R: -29; 145; 410; -36; -102; 55; -122; 22; 290; 59; 329; 145; -163; 135; 270; 99; -125; 152; -29; -228; -113; 215; -71; -92; -141; 26; 245; 223; 215; -159; 30; -106; 170; -162; 0; -97; -113; 47; 15; 138; 259; 11; 133; -92; 166; -102; -200; 101; 71
S: -100; -136; -114; -176; 292; 334; -330; 150; 272; 129; 52; -76; 95; -187; 150; -2; 72; 416; 119; -40; -131; 281; 168; -192; -33; -61; 95; 95; 227; 41; 234; -48; 35; -52; -73; -12; -48; -510; -294; 131; 213; -11; 41; -55; 416; 272; -73; 286; 108
F: 329; 270; -92; -29; 138; 170; -113; 152; 290; -102; 135; -163; -141; 410; 0; -122; -36; 99; -92; 223; 146; -113; 133; -200; 26; 59; -102; -29; 47; 55; 259; -228; 145; 15; 30; -71; 11; -159; 101; 71; 22; -106; 215; -97; 215; -162; 245; -125; 166
M: -50; -173; 85; 140; -436; -120; 405; -43; -826; -132; 46; -102; 89; -304; 46; -65; -122; 79; -19; 1; -6; 30; 469; 167; -18; -89; -62; 117; 22; 360; 160; 148; -575; -206; -91; 97; 163; 91; -271; 471; -231; 73; 100; 246; 216; -615; 158; 131; -303
q: 330; 269; -91; -28; 138; 169; -114; 152; 289; -102; 135; -164; -140; 411; 1; -121; -35; 101; -93; 223; 147; -112; 134; -201; 27; 58; -101; -29; 47; 55; 259; -227; 145; 15; 31; -71; 11; -159; 100; 71; 21; -106; 215; -97; 215; -163; 246; -126; 165
F
q: -30; 143; 411; -35; -104; 54; -121; 21; 291; 57; 329; 145; -162; 134; 270; 101; -124; 152; -32; -229; -111; 216; -71; -92; -141; 25; 246; 222; 215; -159; 29; -105; 165; -161; -2; -95; -114; 47; 17; 140; 260; 11; 136; -93; 167; -102; -199; 100; 70
R
q: -62; 117
M
order: 71; 101; -200; -102; 166; -92; 133; 11; 259; 138; 15; 47; -113; -97; 0; -162; 170; -106; 30; -159; 215; 223; 245; 26; -141; -92; -71; 215; -113; -228; -29; 152; -125; 99; 270; 135; -163; 145; 329; 59; 290; 22; -122; 55; -102; -36; 410; 145; -29
R
q: -50; -174; 84; 140; -435; -120; 405; -43; -826; -132; 46; -102; 90; -304; 47; -65; -123; 78; -20; 1; -6; 30; 469; 167; -18; -89; -62; 116; 23; 361; 160; 147; -575; -206; -92; 98; 163; 91; -271; 471; -231; 73; 101; 246; 215; -615; 158; 133; -303
M

C: 729; 330; 564; 161
T: 720; 330; 568; 174
L: 638; 324; 604; 266
G: -557; -81; -187; 130
Q: 729; 162; 564; 330
q: 638; 324; 604; 266
L
q: 720; 330; 568; 174
T
q: 729; 328; 563; 161
C
q: -187; 130
G
order: 161; 564; 330; 729
C

K: 365; -198; 365; -546
E: -92; -262; 208; -117
X: -117; -262; -117; -93
q: -117; -262
X
again X: 
-117
q: -92; -262
E
order: -262; -117; -92; 208
E
again K: 
365
order: -117; -262; -93; -117
X
q: -92; -262; 208; -117
E

J: -188; 138; 138; 719; -55
Z: -188; -172; 138; 719; -172
Y: -188; -172; 138; -591; 18
order: -188; -55; 138; 138; 719
J
q: -188; 138; 138
J
q: -188; 138; 138; 718; -54
J
q: -188; -172; 139; 719; -171
Z
q: -188; 138; 138; 719
J
again Z: 
-172

